The symbols move the states like this.
ka: NT->PG, QB->RL, SD->HH, MT->TP, GP->RG, CH->TN, JT->ZQ, MJ->CL, JC->MT, BG->GP, DD->QC, ZZ->FC, CL->TG, ZS->RF, PG->DG, GJ->ZZ, GN->FQ, ZR->CR, TM->JT, RF->ZR, RG->SQ, PB->QB, FR->GQ, TN->NT, ZQ->PQ, SM->MB, LC->BG, LB->ZS, ZB->NR, GB->BS, QC->JC, PQ->NF, BS->HL, TR->GB, LS->TR, RL->SD, FQ->MJ, FC->ZB, QR->FR, MB->QR
su: NT->QR, QB->TR, CR->NR, SD->BS, MT->PQ, GP->MJ, CH->SM, TP->NF, NF->TP, JT->QC, MJ->GP, JC->ZQ, HL->HH, BG->FQ, DD->TM, GQ->DG, ZZ->ZS, CL->RG, ZS->ZZ, PG->FR, GJ->LB, GN->LC, ZR->ZB, TM->DD, RF->FC, TG->SQ, RG->CL, PB->LS, FR->PG, TN->MB, ZQ->JC, DG->GQ, SM->CH, LC->GN, SQ->TG, LB->GJ, ZB->ZR, GB->RL, NR->CR, QC->JT, PQ->MT, BS->SD, TR->QB, HH->HL, LS->PB, RL->GB, FQ->BG, FC->RF, QR->NT, MB->TN
gu: NT->FC, QB->QC, CR->HL, SD->MT, MT->RG, GP->NT, CH->GJ, TP->SQ, NF->TG, JT->FQ, MJ->QR, JC->GP, HL->NF, BG->TN, DD->LC, GQ->CR, ZZ->QB, CL->FR, ZS->TR, PG->ZB, GJ->PB, GN->SM, ZR->BS, TM->GN, RF->GB, TG->GQ, RG->PG, PB->DD, FR->ZR, TN->ZZ, ZQ->MJ, DG->NR, SM->LB, LC->CH, SQ->DG, LB->LS, ZB->SD, GB->ZQ, NR->HH, QC->BG, PQ->CL, BS->PQ, TR->JT, HH->TP, LS->TM, RL->JC, FQ->MB, FC->RL, QR->RF, MB->ZS
fe: NT->GP, QB->ZZ, CR->GQ, SD->ZB, MT->SD, GP->JC, CH->LC, TP->HH, NF->HL, JT->TR, MJ->ZQ, JC->RL, HL->CR, BG->QC, DD->PB, GQ->TG, ZZ->TN, CL->PQ, ZS->MB, PG->RG, GJ->CH, GN->TM, ZR->FR, TM->LS, RF->QR, TG->NF, RG->MT, PB->GJ, FR->CL, TN->BG, ZQ->GB, DG->SQ, SM->GN, LC->DD, SQ->TP, LB->SM, ZB->PG, GB->RF, NR->DG, QC->QB, PQ->BS, BS->ZR, TR->ZS, HH->NR, LS->LB, RL->FC, FQ->JT, FC->NT, QR->MJ, MB->FQ
se: NT->TN, QB->PB, CR->ZR, SD->RL, MT->JC, GP->BG, TP->MT, NF->PQ, JT->TM, MJ->FQ, JC->QC, HL->BS, BG->LC, GQ->FR, ZZ->GJ, CL->MJ, ZS->LB, PG->NT, ZR->RF, RF->ZS, TG->CL, RG->GP, FR->QR, TN->CH, ZQ->JT, DG->PG, SQ->RG, ZB->FC, GB->TR, NR->ZB, QC->DD, PQ->ZQ, BS->GB, TR->LS, HH->SD, RL->QB, FQ->GN, FC->ZZ, QR->MB, MB->SM

In the rows, 144 stands for zero.

The rows follow the links: the fewer symbols apart two states are, the more alike their rows tend to be.

Each row is also shifted at random along 4 hidden directions that mean nothing.

Some states, each with a row of numbers:
NF
185,149,162,155,105,157,116,146,136,145,130,123,118,178,196,150,149,109,178,98,163,169,123,104,111,110,109,123,127,170,97,124,193
GJ
107,125,133,125,170,103,205,118,177,115,103,155,147,125,89,122,160,170,184,178,172,145,141,173,183,189,147,194,177,216,144,153,194
GQ
179,141,166,150,177,154,198,116,163,146,101,157,106,177,128,159,180,189,235,94,161,174,162,173,120,121,177,109,123,156,113,155,218
RL
116,106,117,149,119,140,121,95,141,141,151,146,186,134,161,159,148,128,124,191,118,156,170,117,137,181,176,203,127,127,154,135,156
FC
121,136,108,154,175,96,103,95,169,106,185,199,176,144,216,169,91,173,125,179,116,161,196,185,123,171,124,197,102,153,124,153,91
LS
99,127,168,127,117,179,90,164,125,128,140,142,133,116,156,96,170,104,86,103,142,124,102,105,175,102,94,167,194,183,150,153,148
TG
194,159,158,150,141,161,107,145,143,162,170,139,134,170,181,162,133,140,161,102,128,142,178,137,103,104,166,82,117,86,128,145,151
CL
178,178,162,155,142,131,162,154,160,126,136,125,114,155,128,174,120,150,208,91,162,166,148,157,130,111,162,75,116,149,123,148,150
TM
124,162,157,128,108,152,144,148,171,133,176,118,114,124,168,150,90,118,133,101,121,174,191,132,157,106,124,110,153,125,162,119,74
CR
159,147,162,158,168,135,107,140,136,145,148,178,121,176,168,133,140,151,122,98,187,142,94,172,112,96,85,164,138,225,93,163,129
MB
130,148,170,131,186,163,211,125,171,124,117,160,100,127,101,149,169,192,208,93,141,162,174,183,168,118,188,101,143,135,160,151,179
TP
181,150,130,149,107,134,181,152,132,196,142,104,158,175,117,155,128,117,121,192,169,140,122,113,126,169,150,151,143,130,145,111,120
ZB
143,106,126,150,171,140,140,109,122,194,176,182,172,160,147,152,132,167,68,201,127,98,159,161,125,176,173,192,126,93,167,143,106
LC
140,162,129,119,144,111,213,167,175,115,105,108,156,121,74,128,158,155,227,187,155,145,152,145,186,192,179,120,181,153,163,146,212
MJ
162,192,170,150,140,145,136,204,134,126,139,119,117,135,115,143,130,137,159,97,169,142,100,146,153,105,127,79,144,161,136,157,128
SD
139,129,118,154,129,88,181,67,185,104,127,128,157,157,121,195,109,144,203,173,165,216,172,150,129,189,177,199,110,204,117,142,146
BS
141,123,163,158,118,165,97,115,133,130,153,146,125,154,165,156,132,115,113,88,150,164,124,123,123,95,130,166,124,182,118,150,124
PB
107,138,131,125,122,137,145,160,140,142,148,130,169,120,95,114,132,120,74,193,167,130,111,136,184,176,122,199,191,182,172,149,79

In each set, the symbols that take the first to the second take the third to the fourth, perhaps in another order. Give the fourth.
Answers are names.
A 120,125,162,153,173,144,103,120,143,122,166,195,119,138,195,145,134,163,119,85,131,139,143,174,136,92,110,165,122,173,127,160,131
B 141,169,161,151,110,134,181,137,168,116,142,104,99,146,139,178,95,119,180,89,162,195,150,131,147,107,132,109,125,177,137,116,112
C 141,170,163,127,140,152,125,183,157,112,143,130,126,119,153,119,146,138,180,99,131,143,160,139,162,110,139,83,169,131,145,152,164
D LB

A 133,166,167,141,181,167,111,186,145,105,127,172,122,125,173,118,187,165,174,95,147,154,116,172,156,105,101,112,153,183,124,170,167
B 104,99,174,134,173,175,181,106,136,165,137,171,108,124,117,130,169,173,122,102,121,106,160,159,169,114,175,158,161,121,177,140,176
C 129,134,178,139,103,177,162,165,133,128,87,99,110,130,148,126,197,107,212,91,143,151,107,81,168,120,131,119,164,175,137,117,273
D FQ

A 141,199,163,125,146,129,151,203,167,113,158,122,112,122,105,131,101,140,142,105,167,149,133,167,179,102,115,84,178,163,153,158,65
B 143,163,138,145,99,118,212,198,118,166,99,80,149,143,58,134,157,102,148,200,206,136,40,106,183,190,117,162,175,211,152,121,156
C 128,164,169,124,180,160,169,181,155,131,128,154,109,121,105,108,164,167,143,106,162,132,125,178,181,115,124,112,185,169,163,162,119
D GP

A 126,155,162,121,112,156,196,142,172,149,158,103,107,131,112,155,99,125,132,110,138,156,183,128,174,115,157,108,166,118,178,106,92
B 133,159,100,142,189,130,73,139,170,107,194,204,186,124,246,152,125,177,140,186,80,174,225,188,130,172,124,138,112,91,148,160,89
C 164,177,122,153,140,128,137,198,127,155,155,120,182,130,121,142,139,139,138,202,142,117,124,139,151,185,154,116,140,101,157,150,122
D ZR

A 130,133,124,119,180,155,164,141,158,149,134,170,170,117,141,122,186,178,158,192,109,129,190,164,169,188,171,144,168,89,178,146,173
B 108,117,126,134,120,146,152,118,137,161,161,134,174,118,109,145,129,131,75,197,126,126,159,125,169,183,175,198,161,116,189,132,95
C 102,115,170,119,167,170,155,139,143,158,152,165,119,122,119,106,147,161,88,112,134,93,149,159,177,112,142,159,184,134,179,145,132
D JT

A 137,151,115,156,126,98,131,118,152,120,159,139,171,156,127,175,95,127,118,186,175,184,121,156,130,169,130,203,124,211,127,151,62
B 160,115,167,151,123,177,164,84,135,196,170,136,119,173,108,174,108,135,81,106,149,142,168,135,119,108,196,155,127,106,162,133,79
C 172,179,115,156,186,126,128,183,129,160,160,174,173,161,140,138,144,168,109,196,169,135,104,190,132,175,113,151,135,152,137,168,67
D GQ

A 131,137,157,136,186,171,154,124,168,120,138,177,113,125,169,151,162,190,198,95,107,163,211,178,150,116,173,99,129,106,159,150,173
B 102,147,171,120,121,143,175,152,154,127,138,120,106,119,55,123,116,124,91,105,190,143,97,151,194,110,121,161,199,221,170,154,64
C 109,132,120,137,170,100,179,123,161,120,135,165,158,130,116,139,138,170,149,187,161,141,132,179,173,182,135,195,154,199,145,157,140
D DD

A 158,134,166,150,123,137,198,84,163,157,137,124,105,178,71,181,106,139,140,98,184,179,142,151,129,105,179,159,133,188,131,139,96
B 183,174,150,156,187,137,131,119,176,133,165,177,118,176,180,172,111,182,173,91,150,189,187,202,103,104,139,103,105,145,110,159,84
C 150,166,123,151,188,124,188,168,136,150,131,160,161,138,89,140,164,183,146,201,168,133,111,194,162,190,150,149,146,155,163,162,107
D JC

A 135,137,113,139,189,141,145,122,168,125,147,181,175,125,186,150,166,188,189,187,94,161,220,177,144,193,175,144,128,84,159,151,173
B 126,123,161,121,112,170,209,82,192,156,160,117,113,128,144,180,104,144,172,107,78,171,282,121,160,123,227,99,132,32,195,94,144
C 164,152,166,155,104,182,129,170,111,186,158,113,121,160,155,147,132,100,99,107,144,125,111,99,129,97,124,115,139,113,150,120,116
D FC

A 169,172,114,163,189,120,118,167,139,132,149,183,174,158,164,146,157,174,154,192,166,160,115,188,126,180,108,152,124,174,117,171,113
B 163,150,182,146,136,192,164,210,98,179,115,111,120,130,83,117,199,138,152,108,154,83,82,113,164,115,174,82,171,107,168,144,217
C 203,195,115,164,144,94,101,170,156,121,154,138,172,173,176,161,107,137,185,176,172,173,133,159,104,170,112,123,116,169,90,158,117
D PQ

A 168,136,168,155,182,192,132,150,123,165,126,173,124,154,172,137,199,171,165,99,130,131,137,158,123,112,159,110,127,110,133,158,202
B 139,138,109,158,172,101,136,92,158,143,186,185,165,162,170,177,87,171,109,180,143,151,179,189,121,173,141,193,107,152,136,150,62
C 114,104,182,147,119,161,198,104,144,125,86,116,104,131,75,152,180,130,185,91,171,164,105,113,168,116,182,170,152,218,141,142,227
D JC

A 180,125,168,149,106,205,155,143,104,226,161,112,129,174,142,148,152,117,89,118,131,106,147,94,120,111,173,116,144,56,166,110,139
B 164,159,164,162,105,156,94,174,129,128,136,117,120,160,212,147,140,96,163,90,158,166,100,103,120,105,80,122,132,191,98,131,171
C 166,150,119,158,102,129,151,140,137,160,145,108,167,163,163,166,128,113,152,190,144,162,142,106,127,178,140,154,123,130,138,112,148
D JC

A 140,164,155,127,141,177,84,183,143,140,179,144,144,114,186,119,140,134,128,108,99,118,186,132,156,103,139,80,159,68,163,148,130
B 130,177,161,128,178,128,162,161,184,86,123,162,107,126,137,128,152,174,204,93,164,181,152,191,171,115,111,110,167,209,129,164,140
C 184,166,128,151,139,133,152,185,117,171,139,120,177,153,107,150,150,141,157,200,156,117,114,134,136,185,167,120,139,104,148,149,153
D PG

A 162,182,113,153,144,111,119,173,149,124,169,134,185,137,166,163,111,143,171,195,122,150,172,147,135,184,156,112,117,99,139,150,121
B 183,184,119,158,142,108,113,190,139,120,135,132,178,155,160,153,143,140,200,184,161,158,118,140,123,181,128,122,128,158,107,157,178
C 144,145,170,151,183,175,153,148,141,136,123,170,110,140,147,143,190,178,180,93,137,148,142,174,147,110,158,106,133,131,144,156,188
D FR

A 187,154,116,155,183,123,109,144,153,122,116,174,174,177,205,143,190,167,221,176,157,180,138,166,99,177,115,145,116,182,81,168,217
B 200,159,126,151,143,115,203,132,156,173,132,116,161,174,90,170,137,159,198,187,162,142,163,146,126,191,207,116,130,102,140,139,167
C 100,117,166,136,122,175,130,103,149,130,162,142,126,119,143,155,119,128,99,99,115,155,180,130,154,102,166,158,144,129,173,137,104
D ZS

